Below is a small trained network, with its code and all its weights. Each question gives an input and a target symbol and asks what happens when units are switched off, that is, made to give their printed mean instead of their output.

import numpy as np


def w(rows, s, z=0):
    codes = np.array(rows[::2]) - 128.0
    scale = np.full(codes.shape[1], s)
    scale[-1] = z or s
    return codes * scale


def norm(h):
    return h / np.sqrt((h * h).mean(-1, keepdims=True) + 1e-5)


def f(y):
    return np.maximum(y, 0)


def softmax(a):
    e = np.exp(a - a.max(-1, keepdims=True))
    return e / e.sum(-1, keepdims=True)


def log_softmax(a):
    a = a - a.max(-1, keepdims=True)
    return a - np.log(np.exp(a).sum(-1, keepdims=True))


def net(x, mask):
    ids = ['Θαγεηπ'.index(c) for c in x.split()]
    T = len(ids)
    res = E[ids] + P[:T]
    u = 0
    for l in range(2):
        q, k, v = (norm(res) @ M[l].T for M in (Q, K, V))
        z = softmax(np.where(np.tri(T) > 0, q @ k.T / 2**0.5, -1e9)) @ v
        res = res + np.where(mask[u], z, O[l][:, -1]) @ O[l][:, :-1]
        u += 1
        y = f(norm(res) @ A[l][:, :-1].T + A[l][:, -1])
        res = res + np.where(mask[u : u + 4], y, B[l][:, -1]) @ B[l][:, :-1]
        u += 4
    return log_softmax(norm(res)[-1] @ U[:, :-1].T + U[:, -1])


Q, K, V, O, A, B = {}, {}, {}, {}, {}, {}
E = w([
[164,124,135,148,99,120],'Θ',
[83,179,99,148,42,118],'α',
[101,146,2,156,138,147],'γ',
[104,140,87,83,88,189],'ε',
[148,94,159,155,48,187],'η',
[168,102,90,159,151,175],'π',
],0.019)
P = w([
[227,239,50,198,17,161],'0',
[196,139,154,184,149,232],'1',
[216,220,172,41,234,173],'2',
[172,81,107,249,91,190],'3',
[109,158,63,85,94,166],'4',
[121,46,94,254,120,173],'5',
[78,125,64,68,129,156],'6',
],0.0064)
Q[0] = w([
[221,177,97,161,192,14],'0.h1',
[162,152,105,22,251,134],'0.h1',
],0.016)
K[0] = w([
[224,249,205,136,91,14],'0.h1',
[185,193,111,10,196,130],'0.h1',
],0.014)
V[0] = w([
[222,146,147,171,114,2],'0.h1',
[121,116,102,172,235,127],'0.h1',
],0.0083)
O[0] = w([
[107,149,155,111,250,121,24],'0.h1',
[59,154,107,122,137,157,3],'0.h1',
],0.013,0.0059)
A[0] = w([
[83,162,35,27,92,58,2],'0.n1',
[75,75,161,192,80,174,248],'0.n2',
[136,99,253,213,116,155,77],'0.n3',
[132,28,184,153,147,194,210],'0.n4',
],0.011,0.00077)
B[0] = w([
[100,5,160,150,98,95,163],'0.n1',
[186,180,162,90,144,171,254],'0.n2',
[42,115,163,147,127,143,230],'0.n3',
[120,115,138,120,151,46,213],'0.n4',
],0.016,0.009)
Q[1] = w([
[42,200,98,130,249,101],'1.h1',
[196,63,151,34,161,211],'1.h1',
],0.015)
K[1] = w([
[8,160,135,110,233,133],'1.h1',
[253,69,49,82,193,154],'1.h1',
],0.013)
V[1] = w([
[227,60,198,108,194,75],'1.h1',
[253,114,159,200,84,110],'1.h1',
],0.0068)
O[1] = w([
[172,232,146,96,93,152,128],'1.h1',
[64,116,163,6,255,136,254],'1.h1',
],0.0073,0.0095)
A[1] = w([
[67,148,137,133,106,5,247],'1.n1',
[120,179,145,112,101,168,220],'1.n2',
[153,145,156,136,192,56,52],'1.n3',
[155,113,43,104,143,158,96],'1.n4',
],0.017,0.0013)
B[1] = w([
[103,215,194,39,6,22,183],'1.n1',
[81,68,65,157,144,70,253],'1.n2',
[176,61,50,87,140,80,166],'1.n3',
[120,214,156,214,225,154,179],'1.n4',
],0.011,0.0079)
U = w([
[180,181,162,121,100,45,195],'Θ',
[34,87,73,179,153,101,3],'α',
[121,190,128,154,191,179,254],'γ',
[203,81,85,148,97,193,110],'ε',
[113,86,254,146,166,160,126],'η',
[228,99,103,81,205,94,142],'π',
],0.0074,0.0024)

Each question gives the input, a string of symbols that net reads in full, and the target symbol t.
The units are the heads (2 rows each of Q, K, V and O) and the neurons (one row each of A and B). Each row of codes is followed by its name. A weight is (code - 128) times the scale printed after its matrix; where a second scale follows, it is the last column's (O, A, B and U).
mask holds one flag per unit, layer by layer, with each layer's heads first. A switched-off unit (its flag False) gives its mean, the last column of its rows in O or B, instead of its output. The means were averaged over made-up inputs and are rounded, as every weight is.
A unit's drop is (log p(t) with every unit on - log p(t) with that unit switched off) / (log p(t) with every unit on - log p(t) with every unit switched off).
The circuit of an input: a set's keep is (log p(t) with only the set's units on - log p(t) with every unit switched off) / (log p(t) with every unit on - log p(t) with every unit switched off). Starting from all 10 units, units are removed one at a time, each time the one whose removal leaves the highest keep (on an exact tie, the one counted first), for as long as the keep stays at least 0.8.
units of the circuit, in order: the units of the circuit, biggest drop first
k most important neurons: the k neurons with the biggest drops, biggest first
k most important neurons of layer l: the k neurons of layer l with the biggest drops, biggest first
drop when u is switched off: that unit's drop, to one decimal
input η π η η η π η, target γ: units of the circuit, in order => [0.h1; 0.n2; 0.n1]
input η η η ε, target ε: 2 most important neurons => [0.n3; 1.n1]
input α α η γ η, target α: units of the circuit, in order => [1.n2; 0.h1]
input γ ε π ε η, target ε: units of the circuit, in order => [0.h1; 1.n1]
input η η η ε ε γ, target γ: units of the circuit, in order => [1.n4]
input η α α π α γ π, target γ: units of the circuit, in order => [1.n4; 0.h1; 0.n3]
input γ η η α Θ, target π: 2 most important neurons of layer 0 => [0.n4; 0.n3]
input η π η, target γ: units of the circuit, in order => [0.h1; 0.n1]
input π π π α, target α: 2 most important neurons => [0.n4; 1.n2]
input η Θ η α, target α: 2 most important neurons of layer 1 => [1.n2; 1.n1]
input η Θ γ, target α: 4 most important neurons => [0.n1; 0.n2; 0.n4; 0.n3]
input η η π ε Θ, target π: 3 most important neurons of layer 1 => [1.n1; 1.n3; 1.n2]
input η π ε, target ε: 2 most important neurons of layer 0 => [0.n3; 0.n4]
input ε ε γ, target α: most important neuron of layer 1 => [1.n4]
input η α ε η π, target γ: drop when 1.n4 is switched off => 0.9
input η ε η ε γ γ, target γ: drop when 0.n4 is switched off => 0.0
